Below are the code and all the weights of a small trained network. Each question names an input and a target symbol and asks about switching units off, where a switched-off unit gives its printed mean instead of its output.

import numpy as np


def w(rows, s, z=0):
    codes = np.array(rows[::2]) - 128.0
    scale = np.full(codes.shape[1], s)
    scale[-1] = z or s
    return codes * scale


def f(y):
    return np.maximum(y, 0)


def softmax(a):
    e = np.exp(a - a.max(-1, keepdims=True))
    return e / e.sum(-1, keepdims=True)


def log_softmax(a):
    a = a - a.max(-1, keepdims=True)
    return a - np.log(np.exp(a).sum(-1, keepdims=True))


def net(x, mask):
    ids = ['αβγδεζξφω'.index(c) for c in x.split()]
    T = len(ids)
    res = E[ids] + P[:T]
    u = 0
    for l in range(2):
        q, k, v = (res @ M[l].T for M in (Q, K, V))
        z = softmax(np.where(np.tri(T) > 0, q @ k.T / 4**0.5, -1e9)) @ v
        res = res + np.where(mask[u], z, O[l][:, -1]) @ O[l][:, :-1]
        u += 1
        y = f(res @ A[l][:, :-1].T + A[l][:, -1])
        res = res + np.where(mask[u : u + 8], y, B[l][:, -1]) @ B[l][:, :-1]
        u += 8
    return log_softmax(res[-1] @ U[:, :-1].T + U[:, -1])


Q, K, V, O, A, B = {}, {}, {}, {}, {}, {}
E = w([
[164,110,168,130,160,107,1,167,115,98,83],'α',
[153,93,62,195,88,167,65,198,139,103,93],'β',
[168,76,70,194,109,101,54,99,140,127,199],'γ',
[179,110,81,38,93,163,106,177,174,160,193],'δ',
[224,136,157,70,67,171,117,204,106,140,110],'ε',
[187,142,177,78,8,135,110,186,109,163,209],'ζ',
[188,124,102,118,38,69,153,131,90,147,74],'ξ',
[163,100,105,3,155,125,176,136,67,70,159],'φ',
[66,109,175,132,156,82,197,127,167,128,128],'ω',
],0.0072)
P = w([
[72,2,92,42,82,214,38,33,36,212,76],'0',
[91,23,117,98,122,193,65,84,33,197,113],'1',
[104,51,140,128,127,193,88,104,38,188,136],'2',
[128,56,123,122,142,152,112,137,56,176,148],'3',
[153,72,117,126,152,125,132,154,79,169,143],'4',
[161,101,109,140,166,112,147,158,98,147,148],'5',
[174,126,117,138,164,103,164,148,112,124,155],'6',
[190,145,112,146,164,93,182,145,137,111,149],'7',
[189,173,100,144,155,81,196,131,146,97,148],'8',
[206,192,100,150,141,71,205,130,166,76,144],'9',
[217,215,91,141,148,58,223,126,163,53,141],'10',
[224,219,97,138,134,47,229,118,200,46,140],'11',
[238,242,93,146,128,38,237,114,222,29,135],'12',
],0.0043)
Q[0] = w([
[141,51,66,138,117,119,200,128,146,129,79],'0.h1',
[167,121,93,126,129,61,103,2,114,180,207],'0.h1',
[97,101,76,166,127,192,162,139,200,139,211],'0.h1',
[160,131,215,125,206,72,103,63,131,135,113],'0.h1',
],0.017)
K[0] = w([
[82,118,52,160,144,148,212,105,118,84,83],'0.h1',
[171,72,84,139,133,27,121,6,123,146,227],'0.h1',
[90,51,74,152,106,194,188,167,190,183,206],'0.h1',
[125,120,223,115,200,62,69,75,131,154,115],'0.h1',
],0.014)
V[0] = w([
[207,183,99,33,19,104,167,141,53,110,161],'0.h1',
[110,107,82,141,184,136,100,121,51,85,130],'0.h1',
[56,64,168,126,196,118,216,66,51,95,135],'0.h1',
[91,117,176,117,128,79,254,155,244,151,112],'0.h1',
],0.0077)
O[0] = w([
[220,35,184,217,145,137,124,3,71,93,142,221],'0.h1',
[149,100,119,117,54,157,149,168,148,145,96,169],'0.h1',
[32,121,67,124,27,169,113,231,60,122,171,97],'0.h1',
[64,197,73,116,189,54,7,129,57,124,163,2],'0.h1',
],0.0046,0.0033)
A[0] = w([
[60,93,135,123,126,145,135,96,126,124,101,117],'0.n1',
[116,89,112,207,183,144,9,124,79,92,128,86],'0.n2',
[127,147,169,158,160,142,96,194,153,128,122,74],'0.n3',
[165,173,99,93,55,144,94,161,111,172,129,32],'0.n4',
[84,72,177,140,167,132,175,88,140,157,108,5],'0.n5',
[61,127,108,105,130,140,120,67,146,131,66,50],'0.n6',
[111,166,142,148,153,160,99,111,125,146,119,3],'0.n7',
[113,88,114,172,158,140,15,115,95,105,126,72],'0.n8',
],0.015,0.0024)
B[0] = w([
[142,70,139,148,133,126,107,111,126,120,115,223],'0.n1',
[151,143,116,32,175,116,125,147,143,229,154,189],'0.n2',
[139,100,91,186,120,131,126,122,122,105,133,182],'0.n3',
[133,142,102,47,150,109,137,144,132,186,123,232],'0.n4',
[147,103,130,49,139,124,149,107,130,184,114,250],'0.n5',
[150,83,124,125,120,128,131,130,112,125,123,151],'0.n6',
[130,107,145,127,136,92,115,87,113,111,111,128],'0.n7',
[116,140,112,7,93,92,117,112,151,147,112,170],'0.n8',
],0.017,0.0015)
Q[1] = w([
[99,78,134,118,163,174,124,152,125,132,184],'1.h1',
[124,192,129,151,176,113,112,129,206,98,142],'1.h1',
[52,115,94,140,139,126,78,123,85,139,96],'1.h1',
[38,210,155,127,111,255,42,67,121,159,120],'1.h1',
],0.031)
K[1] = w([
[98,124,206,137,138,144,131,168,119,162,82],'1.h1',
[213,205,123,126,101,125,74,164,172,111,113],'1.h1',
[96,78,137,135,150,171,82,112,181,130,159],'1.h1',
[149,44,89,123,71,173,3,154,60,177,107],'1.h1',
],0.025)
V[1] = w([
[250,182,179,104,64,157,81,146,56,147,216],'1.h1',
[192,126,121,58,203,236,90,175,150,16,86],'1.h1',
[43,101,191,45,140,149,149,121,92,51,243],'1.h1',
[111,143,175,75,89,122,189,148,8,82,30],'1.h1',
],0.014)
O[1] = w([
[113,136,118,174,161,174,143,101,8,154,135,143],'1.h1',
[74,143,86,123,126,134,157,42,145,180,90,98],'1.h1',
[148,155,97,162,134,108,250,124,177,141,148,151],'1.h1',
[191,205,134,124,145,46,114,95,109,168,164,255],'1.h1',
],0.011,0.0063)
A[1] = w([
[5,202,148,206,156,87,124,200,155,105,163,118],'1.n1',
[14,222,102,199,124,117,108,183,143,68,167,39],'1.n2',
[29,170,166,182,160,75,126,175,162,132,150,195],'1.n3',
[85,131,123,125,116,164,138,117,110,146,121,50],'1.n4',
[64,164,136,146,147,138,108,117,113,142,153,5],'1.n5',
[123,142,137,129,87,133,127,144,157,113,149,12],'1.n6',
[105,124,137,105,85,157,85,151,148,120,136,32],'1.n7',
[81,161,149,124,113,110,90,119,156,162,95,39],'1.n8',
],0.021,0.0028)
B[1] = w([
[140,69,136,55,80,91,128,46,130,99,66,169],'1.n1',
[96,169,137,172,253,93,72,175,168,176,141,142],'1.n2',
[119,183,114,182,106,152,118,171,129,129,175,191],'1.n3',
[118,97,127,130,166,144,135,144,175,115,122,217],'1.n4',
[163,121,156,113,117,105,150,139,98,129,116,168],'1.n5',
[124,110,141,139,144,144,145,127,104,130,110,254],'1.n6',
[170,128,114,127,149,113,151,94,98,117,120,159],'1.n7',
[87,143,173,150,138,107,138,153,126,144,115,142],'1.n8',
],0.025,0.0054)
U = w([
[75,137,155,129,109,141,125,139,126,164,116,2],'α',
[119,138,145,207,150,102,106,95,126,85,79,37],'β',
[156,107,114,209,72,151,136,75,107,53,85,132],'γ',
[71,119,94,113,135,180,110,124,149,137,135,112],'δ',
[129,120,127,2,169,123,148,139,110,184,131,206],'ε',
[148,146,140,237,165,164,148,165,95,123,148,205],'ζ',
[121,153,123,105,108,151,55,141,71,142,140,114],'ξ',
[106,170,72,151,138,123,156,83,111,156,140,35],'φ',
[157,131,149,129,109,92,142,174,189,102,150,159],'ω',
],0.0062,0.0049)

Each question gives the input, a string of symbols that net reads in full, and the target symbol t.
The units are the heads (4 rows each of Q, K, V and O) and the neurons (one row each of A and B). Each row of codes is followed by its name. A weight is (code - 128) times the scale printed after its matrix; where a second scale follows, it is the last column's (O, A, B and U).
mask holds one flag per unit, layer by layer, with each layer's heads first. A switched-off unit (its flag False) gives its mean, the last column of its rows in O or B, instead of its output. The means were averaged over made-up inputs and are rounded, as every weight is.
A unit's drop is (log p(t) with every unit on - log p(t) with that unit switched off) / (log p(t) with every unit on - log p(t) with every unit switched off).
The circuit of an input: a set's keep is (log p(t) with only the set's units on - log p(t) with every unit switched off) / (log p(t) with every unit on - log p(t) with every unit switched off). Starting from the 12 units with the biggest drops (on a tie, the unit counted first), units are removed one at a time, each time the one whose removal leaves the highest keep (on an exact tie, the one counted first), for as long as the keep stays at least 0.8.
circuit, biggest first: the units of the circuit, biggest drop first
top k neurons: the k neurons with the biggest drops, biggest first
k most important neurons of layer l: the k neurons of layer l with the biggest drops, biggest first
drop when u is switched off: that unit's drop, to one decimal
input γ γ ε ε ξ ζ, target ξ: circuit, biggest first : 1.h1
input γ φ β ω ξ γ φ α ζ, target φ: circuit, biggest first : 1.h1; 0.n1
input α γ ω ξ ξ ε ε ω ξ β ξ ω, target γ: top 3 neurons : 1.n1; 0.n4; 1.n6
input ζ ξ ω ε α ξ β, target ξ: circuit, biggest first : 1.h1; 0.n1; 0.h1
input β α ε ζ β, target ζ: top 3 neurons : 1.n1; 1.n4; 0.n3
input β ω α α ω φ φ ω ω, target β: top 3 neurons : 1.n1; 1.n2; 1.n3
input ω ξ ε ε β δ β δ, target δ: circuit, biggest first : 1.h1; 1.n4; 0.h1
input β ξ ζ δ δ, target ζ: top 3 neurons : 0.n1; 1.n1; 0.n4
input δ ω ω α ω ξ ζ α, target ζ: circuit, biggest first : 0.h1; 1.h1; 0.n1; 0.n3
input ζ ξ ω ξ α δ, target ξ: top 2 neurons : 0.n1; 1.n4
input ε β β β ξ α, target ξ: top 2 neurons : 0.n3; 1.n4
input ε γ φ α β γ α ω ξ β γ γ, target γ: top 2 neurons : 0.n5; 1.n7
input ε φ ω α γ γ, target γ: top 2 neurons : 0.n1; 1.n7
input β γ ξ ξ γ δ ω ω ε ε γ ζ, target ζ: top 4 neurons : 0.n5; 0.n1; 1.n1; 1.n4
input ζ α ω β ω ω γ δ ξ, target ξ: 2 most important neurons of layer 0 : 0.n1; 0.n5
input β ω ε, target ω: most important neuron of layer 1 : 1.n1
input ω φ ω ω β, target ε: 2 most important neurons of layer 0 : 0.n2; 0.n8
input δ ω ζ φ α ω ξ φ γ, target φ: top 2 neurons : 0.n1; 0.n5
input δ ζ ε ε α, target ε: top 3 neurons : 0.n2; 1.n5; 0.n8
input α ε ξ ε γ, target ξ: top neuron : 1.n4
input ω ξ ω φ β β, target φ: 2 most important neurons of layer 0 : 0.n1; 0.n3
input β ω ε ξ β, target ξ: 2 most important neurons of layer 0 : 0.n1; 0.n6
input α ω α φ ζ α ε δ γ, target ε: top 2 neurons : 0.n2; 1.n5
input ω ε ξ ξ ξ ω δ ξ γ, target ε: top 2 neurons : 0.n2; 1.n3
input ε ζ φ ξ β ε δ ω γ ω γ ω, target γ: drop when 1.h1 is switched off : 0.6
input ξ α γ ξ φ γ, target φ: drop when 0.h1 is switched off : 0.8
input γ φ ξ, target φ: drop when 1.h1 is switched off : 1.0
input α α φ, target φ: drop when 1.n1 is switched off : 0.1
input β ω δ β ω, target ω: top neuron : 0.n1
